In the rows, zero is written as 128.
Each row is followed by its class.
[125 142 169  74 193 152 151 141  90 115  62 198 129 127 183 104 126 125
 121 171 157 154 129 126 104  76 119 135 133 154  29 123 104 152 121 124
 119 124 158 141 104 138 106 152] => k14
[120 120 109 112 174  91 136 144  86 116 165 121 166 145 101  98 139 127
 108 117 152 119 105 119 147 172 155 115  92 141 123 111 137  90 145 111
 166 155 120 121 118 112 139 138] => k619
[112 133 134  82 127 126 106 150 180 184 126 100 163 150 126 143 152 153
 134 103 152 112 140 155 143 115 131 107  80 108 174 120 142 147 174 168
 162  96  87 107 123 167 148 107] => k462
[ 95 138  91 103 199  67 130 147  77 161  79 159 179 169 105  60 134 138
  94 163 149 149 109 131 122 151 160 126  93 134 125 117 123 135 155 100
 152 207 162 112 112 133 170 153] => k14
[135 149 150  61 184 155 158 134  75 112  64 174 103 137 173  90 122 102
 127 142 140 158 129 115 106  74 111 146 111 165  47 141 106 145 134 122
 110 143 163 163 111 111 127 136] => k859
[121  96 125  88 129 170 124 162 118 142  90  92 117 123 197 143 103 114
 128  96 112 124 140 119  72  93 125 141  85 129  94 140 121 113 107 128
 102 133 120 128 136  92  80  99] => k76
[133 139 166  64 203 160 148 127  78 136  72 216 132 130 186 131 113 129
 115 172 173 157 127 136 116  75  92 130 106 166  50 122 113 172 106 122
 107 144 158 140 128 136 108 145] => k14
[123 132 155  92 166 160 139 130  78 153  98 154 115 115 202 129 111 131
 136 158 158 153 118 150 117  76 121 153 104 146  47 122 112 157  95 119
 111 123 131 142 119 114  99 163] => k619
[ 86 109  91 130 147  87 110 164 100 159 107 129 198 148 135  72 151 110
 120 135 121 118 114 125  94 161 145 143 122 101  81 129 124 103 149 112
 139 170 117 122 114 122 107 165] => k909
[134 130 148  83 169 176 126 110  66 139  87 171 122 131 186 112 127 148
 118 188 153 152 124 130 112  54 119 164 138 162  60 112 109 155 106 115
 134 123 147 153 120  99 109 172] => k619
[102 143 114  79 129 119 100 149 130 189 149  90 146 202  85 140 130 162
 121 118 164 116 147 179 189 127 160 135  87 110 192 113 127 128 156 142
 169 121  91 111  85 170 112 110] => k619
[ 96 136 112 102 180  97 122 128 143 173 111 133 192 141 131  70 154 135
 125 114 148 148 116 111 106 159  80 134 122 150  91 127 138 113 151 149
 155 134 129 113 111 139 140 150] => k462
[133 129 142 116 179 146 135 139  97 196  60 202 117 154 192  91 128 123
 121 180 140 161 127 122 118  71  76 166 133 162   4 122 148 160 116 114
 112 163 164 134 117 116 107 185] => k909
[ 88 132 115  75 122  96 121 151 141 172 139 111 144 187 125 138 139 123
 138 102 140  97 153 128 160 103 149 111  83 106 170 120 159 118 159 166
 136 116 111  77 126 139 148  88] => k76
[130 104  82 135 179 107 113 155 107 153  76 119 146 133 124  75 137 129
 106 125 138 124 110 139  84 172 134 151 135 143  71 146 125 125 166 113
 155 187 132 146 128 114 160 147] => k462
[109 169 105 136 137 102 109 161 132 154 146 128 182 182 101 121 136 148
 136 127 148  94 169 147 154 129 128 139 123 109 161 124 155 134 140 137
 141  88  90  68  91 167 156 116] => k383
[119 147 169 117 167 144 185 140 109  88  89 217 165 135 203 114 125 101
 146 159 142 141 101 121 126  83 131 166 131 154  59 128  98 145 113 117
 116 135 165 135 124  94 110 152] => k383
[111  99  80 114 182  75 144 155  67  93 159 126 149 155 124 108 136 105
 104 123 107 142 107 115 104 143 152 102 131 130 106 135 145  98 125 124
 132 172 133 131 100 103 109 148] => k859
[ 92 149  75 121 147  79 118 151  97 112  64 166 184 167 122  71 104  95
 144 152 121 131 132 142 108 146 144 144 126 129 116 146 125 145 165 101
 110 196 131 104 130  92 173 144] => k383
[104 114 101 120 106 129 122 147 135 164 175  96 116 146 104 150 151 153
 119 111 155 107 143 108 141 100 133 113  81 128 175 128 144 132 133 156
 161  80  81 113 114 161 132 110] => k619
[104 112 144  89 149 203 128 150 120 181  70 117 102 111 181 128  89 123
 117 111 128 106 161 115  67  79 115 131  93 134  73 123 102 136  97 131
 106 128 102 119 131  92 117  95] => k76
[123 137 107 100 103 115 106 142 126 158 176 107 155 153 132 142 126 161
 143 103 153 125 151 121 149 107 135 136 111 112 172 121 137 121 148 161
 121  81  93 101 107 176 120 127] => k619
[122 146 154  89 192 161 142 131  76 138  77 194 106 144 194 125 132 121
 118 183 129 154 135 125  95  51 101 124 129 146  37 133 120 177 104 148
 110 116 142 154 110 110 116 160] => k859
[117  98 110 152 108 133 122 111 139 179 125 179 183 148  87 115 119 125
 126 140 131  99 144 149 139 176 125  87 106 108 158 109 106 138  94  68
 141 136  66 117 131 137 121 135] => k922
[100 113  75 133 155  66 149 147 102  79 147 133 200 129 108  98 134 118
 133 132 144 146  84 132 111 184 147 120 114 142 103 122  96 111 147  87
 128 158 128 121 120 131 113 161] => k383
[164  78 133 161 124 128 117 109 124 127 124 232 214 147 120 134 119 148
 121 151 143  98 140 139 114 163 122  68 139 123 175 114 108 150  82  62
 120 162  76 142 135 124 128 161] => k909
[133 102 132 117 140 125 125 124 107 111 138 198 151 129  89 142 112 139
 126 136 142 111 159 147 119 142 136  55 121 139 172 128 118 139 112  83
 142 135  78 129 126 122 130 128] => k14
[156 105 144 171 136 137 108 128 116 114 185 205 204 153  90 133 103 142
 108 141 141  88 144 147 121 175 102  62 146 132 170 109 120 132  75 117
 105 122  65 137 135 125 150 143] => k859
[127 105 137 115 151 189 133 149 137 160 102 137 111 111 159 139  95 122
 126  68 125 141 148 110  84 141 107 140  93 158  70 147 115 114 116 133
  97 112 111 123 111 128  89  99] => k383
[115 164 169 107 172 162 157 126 116 140  82 183 153 111 183  84 143 142
 125 177 175 146 130 115 113  81  99 169 169 153  54 107  95 164 129 132
 143 114 166 136 124 128 122 152] => k462
[115  78 120 112 141 183 127 144 131 147  45 114 140 132 176 119 104 128
  87 105 139 132 141 120  50 127 125 139  99 141 103 149  97 124  93 103
 105 141 108 134 114 141  52 104] => k489
[169 124 164  91 186 156 164 150  50 115 116 245 116 147 170 146 124 127
 148 149 136 134 113  97 135  89 129 134 131 161  30 115 126 149 118 131
 131 170 159 169 115 114 117 172] => k909
[172  79 121 175 120 132 110 107 136 155 120 218 178 149  98 149 100 150
 120 145 124 104 160 146 107 153  75  67 150 131 137 113 139 144  84  73
 123 137  82 131 143 122 125 143] => k909
[ 90 131  76  82 141  70 129 119  75 107 140 108 167 153 113  93 140 126
 129 122 127 146 113 108 114 129 166 148 133 133 166 138 131  98 159 118
 161 165 143 120  88 102 118 145] => k619
[133 111 147 130 128 145 125 119 123 143 104 230 212 156  94  99 101 125
 115 149 167  89 149 161 117 184 136  64 142 136 160 108  85 159 102  72
 110 149  63 129 127 132 135 127] => k915
[175  94 119 129 141 137 135 120  77 102 135 228 199 134 105 122  97 135
 117 190 138 120 130 120 102 152 115  58 114 149 147 107 124 165  97  68
 112 140  94 125 158 122 133 142] => k14
[ 91 142 117  87 128 102 113 142 145 197 117 116 175 173 109 121 142 147
 122 110 156 132 153 162 133 104 139 121  92 131 197 121 148 141 151 113
 159 135  87  87  67 159 115 122] => k915
[ 84 136  92  94 171  52 123 155  88 124 111 149 167 135 116  90 137 112
 110 139 135 135 125 123  96 145 142  97  97 141 113 149 145 132 145 103
 134 160 113 100  90 120 129 142] => k14
[142 103 135 102 134 197 109 148 122 110  54 112 118  96 178 135  97 123
  94  93 129 113 169 128  48  90 136 168 139 133  92 143 101 136  99 106
 113 169 122 128 115  92  82  73] => k489
[157  93 164 169 129 158 127 122 173 151 109 219 195 127 114 130 108 153
 111 133 149 101 144 139 114 171 114  72 109 151 168 118 108 141 134  72
 144 122  50 141 137 128 121 152] => k462
[ 90 136 103  88 146  93  93 139 126 166 117 116 174 173  91 140 146 154
 114 136 158 118 162 142 146  74 133 141  99 106 180 122 152 134 165 153
 168 110 105  86 104 184 143  98] => k14
[159 104 135 138 158 137 128 129 100 153 140 212 188 138 102 132  96 154
 117 167 141 114 126 132 123 156 123  65  89 140 157 112 105 157  91  87
 125 131  80 133 152 125 137 136] => k14
[159  94 132 146 119 150 131 127 162 146 125 193 189 131 120 123 108 157
 120 120 152 110 148 130 107 180 114  73 131 140 174 123  99 149 115  85
 120 119  61 133 123 152 112 136] => k462
[133 143 106  87 144 138  92 128 141 209 127 115 201 168 105 143 125 164
 138  92 154 103 157 163 121 101 107 147 100 115 185 116 134 139 155 136
 158 140  51  98  85 176 144 126] => k915
[118 129 137 112 162 156 137 132  79 143  70 204 137 108 198 107 120 103
 118 172 141 136 124 107 105  69 117 166 127 155  38 119 121 156 124 106
 108 163 142 133 142  90 121 172] => k922
[ 96 163  63 112 156  70  91 151  78 144 130 116 143 148 113  84 145 116
 124 132 111 139 142  98 141 154 149 151 119 121 117 141 147 113 169 111
 143 188 127 111 108  90 124 158] => k922
[170 103 116 159 123 127 101 101 118 181 131 194 210 134  74 111  95 162
  91 141 125  95 127 138  95 186 122  93 135 149 154 110 111 139  97  56
 116 138  69 126 117 112 132 138] => k915
[131 182 176  95 187 150 158 122  77 117  53 209 122 133 193  96 115 129
 114 193 147 134 132 109 115  60 129 152 134 169  70 128 117 166 119 104
 123 147 164 133 130  70 127 161] => k489
[173 104 139 159 126 156 133 137 150 151 148 205 171 135 110 140  93 145
 131 129 127 106 146 117 123 169  96  69 123 149 153 121 129 141 134 109
 132 107  68 134 164 112 123 127] => k462
[ 91 141  86 137 143  60 134 131 110 142 126 150 206 167 115  80 135 125
 104 150 123 124 106 113 114 144 142 155 144 132 143 127 129 111 145 116
 147 175 151  98 127  86 118 141] => k489
[158 159 165 118 192 181 148 134  75  89  83 198 128 121 192 125 103 107
 126 156 141 112 125 128 118 110 108 169 124 160  31 141 123 139 118 107
  94 133 140 145 146  90 130 154] => k383
[111 178 113  84 151  92 112 146 129 209 106 126 157 151 129  98 140 166
 135 118 149 118 159 142 145  73 116 149  80 115 167 132 137 137 136 123
 150 112 119  88 101 149 179 124] => k14
[169  93 135 163 129 131 130 104 131 115 133 240 242 154  97 141 109 141
 104 168 137 110 124 132 118 173 108  59 122 144 163 102 101 145 100  50
 131 132  59 140 142 115  80 144] => k915
[170 108 135 126 128 111 133 123 144  95 123 209 203 165 125 125 101 158
 103 152 159 127 122 152 111 154 114  70 152 175 173 105 116 149 102  77
 109 157 116 123 112 128 111 162] => k489
[140 110 143 180 114 126 111 108 150 129 115 189 141 129 101 122 102 137
  95 166 105  93 151 110 106 133 143  90 163 138 131 131 132 147 106  92
 117 113  65 111 117  93 113 134] => k489
[ 81 124 117 110 124 128 101 127 193 201 120 143 160 143 113 128 156 151
 156  64 159 102 188 121 152  96  82 123  92 107 168 133 137 123 142 155
 165  96  56  99 123 175 164 108] => k462
[128  92 111  97 129 174  98 163 134 168  70  85 109 110 137 140 100 116
 101  69 131 122 158 140  97 137 163 141  78 119 130 137 100 131 135 105
 129 185 108 134 121 112 106  63] => k922
[121 134  84 104 116 104 112 165 121 170 177 125 168 170  90 136 137 146
 118 124 157  93 156 111 141 118 102 108 115 123 165 113 163 143 149 146
 136 116  94  86 113 171 138 113] => k909
[ 83 138  86 118 176  70 129 148  83 113 128 128 154 148 110  79 157 125
 100 134 142 123 123 119 111 175 160 115 140 131 106 133 116 114 127 111
 153 180 143 114 114  95 118 138] => k489
[117 128 178 114 174 152 145 140  77 127  91 182 140 117 183 114 105 124
 121 161 182 145 119 129 117  91 144 157 116 166  41 120 101 140 129 120
 113 112 120 141 107 134  93 157] => k619
[164  89 115 170 125 113 152 134 111 114 149 208 179 138  86 150 105 139
 135 128 154 106 144 145 116 183 109  65 146 127 142 108 108 137 109  72
 135 153 105 139 145 145 121 130] => k909
[113 129 160  82 194 181 138 131  56 138  51 227 133 132 167 110 123 119
 114 175 175 151 159 124  93  93  85 140 126 158   8 119 116 156 114 128
 113 120 163 136 136 160 104 133] => k14
[170 100 133 141 138 155 100 102 101 140 123 211 227 150  92 107 100 141
 122 155 127  90 138 125  99 169  95  63 129 146 155 111 119 134  64  81
 118 111  59 140 155 100 149 134] => k915
[183 104 121 142 128 140 126 116  88 119 123 207 224 140  77 139  99 143
 124 159 138 109 113 141  85 179 108  75 106 154 142 107 102 159 104  69
 137 137  86 155 150 123 128 129] => k915
[139 157 136  73 168 112 134 186 113 203 148 127 154 174 127 116 143 144
 137 100 146 121 148 140 156 118 163 131  80 116 159 128 141 132 160 163
 167 117 131  86  97 142 143  72] => k14
[106 118 161 106 187 161 167 122  72 119  67 182 118 138 211 138 122 114
 138 177 174 157 110 110  89  78  99 142 108 174  28 134 110 151 113 137
 105 114 147 153 133 144  84 170] => k76
[102 120 164  79 156 195 127 145 112 162 106 123 115  99 146 120  97 125
 116 118 112 130 170 114  86  87 137 127 127 118  97 122 105 123  93 141
 132 102 116 110 111  97  82  68] => k14
[ 85 121  59 130 147  77 133 153  78 183 117 139 169 174  79  76 145 113
 108 150 127 127 106 118 130 189 162 126  88 130 131 126 128 118 166  96
 168 183 132 121 123 119 130 150] => k922
[130 140  95 144 175  80 131 147 102 101 123 130 179 136 124  88 120 127
 129 116 130 138 114 123 128 163 154 155 109 138 116 130 133 105 149  80
 129 182 126 105 102 113 146 158] => k383
[117 137  84 125 177  81 168 151  76  71 135 147 191 139 121  99 141 102
 132 122 134 126 104 108 119 182 164 145 121 128  87 140  99 100 165  91
 144 146 138 119 114 118  99 124] => k383
[100 116  67 107 162  62 126 149  71 122 127 143 160 178 100  98 129 114
  89 145 128 141 113 144 109 155 161 109 128 134 142 132 140 128 171 118
 123 201 144 125 105 120 137 153] => k859
[116 123  60 107 183  71 151 143  47 120 126 119 183 158 122  95 145 132
 107 144 152 119  95 111  84 170 153 131  99 147 113 124 124 112 163  89
 152 185 142 117 111 129 132 161] => k76
[157  89 126 120 132 142 122 124 132 140 143 182 182 135 105 134 111 141
 115 130 148 108 145 155  95 158 115  39 138 156 158 112 122 147 107  80
 121 120  49 121 114 126 110 138] => k915
[ 93 141 116 126 119  96 113 151 132 201 136 153 160 169  98 126 141 151
 115 131 160  90 169 153 152  97 140 130 110 123 156 113 149 136 156 131
 157  97  95  71 126 140 139 106] => k489
[138 129 127  98 130 170 117 158 113 181  77 132 177 139 174 102 102 119
 112 107 132 118 145 119  74 120 132 159 102 140 140 155 106 135 121 107
 102 133  96 127 109 103  78  93] => k915
[140  99 116 135 121 176 123 148 124 136  75 170 136 118 149 142  76 136
 128 100 126 124 164 108  91  80 121 163 106 154 108 138 112 138 110  95
  96 130 100 119 120 121 122 101] => k383
[136 131 160 101 195 179 168 146  83 135  61 192  99 122 191 113 132 105
 132 160 156 131 121 118  95 108 119 143 127 161  22 151 121 174 135 135
 138 140 131 159 124 119 121 146] => k462
[102 157 170 100 162 145 122 123 140 158  76 189 141 109 193 101 159 133
 125 161 154 160 114 125 119 101  83 164 125 150  20 123 107 174 118 142
 128 138 159 148 121 120 110 169] => k462
[143  94 107 132 120 120 125 129  97 103 169 189 188 145  94 131 104 129
 148 132 125 116 171 130 113 119 112  56 136 130 184 118 122 124 108  97
 120  99  63 124 144 111 128 123] => k859
[140 108 112 120 125 144 119 106 124 173 151 202 192 139  85 124 102 140
 135 150 154 102 133 152 136 163 100  72 111 155 168 100  98 157 107  74
 133 150  49 129 134 123 142 167] => k922
[117 169 132  76 162 177 147 139  60 147  88 191 133 141 190 121 112 123
 140 181 172 152 137 115 120  84 107 161 151 145  69 115  89 177 134 155
 102 137 172 143 148 134 109 152] => k922
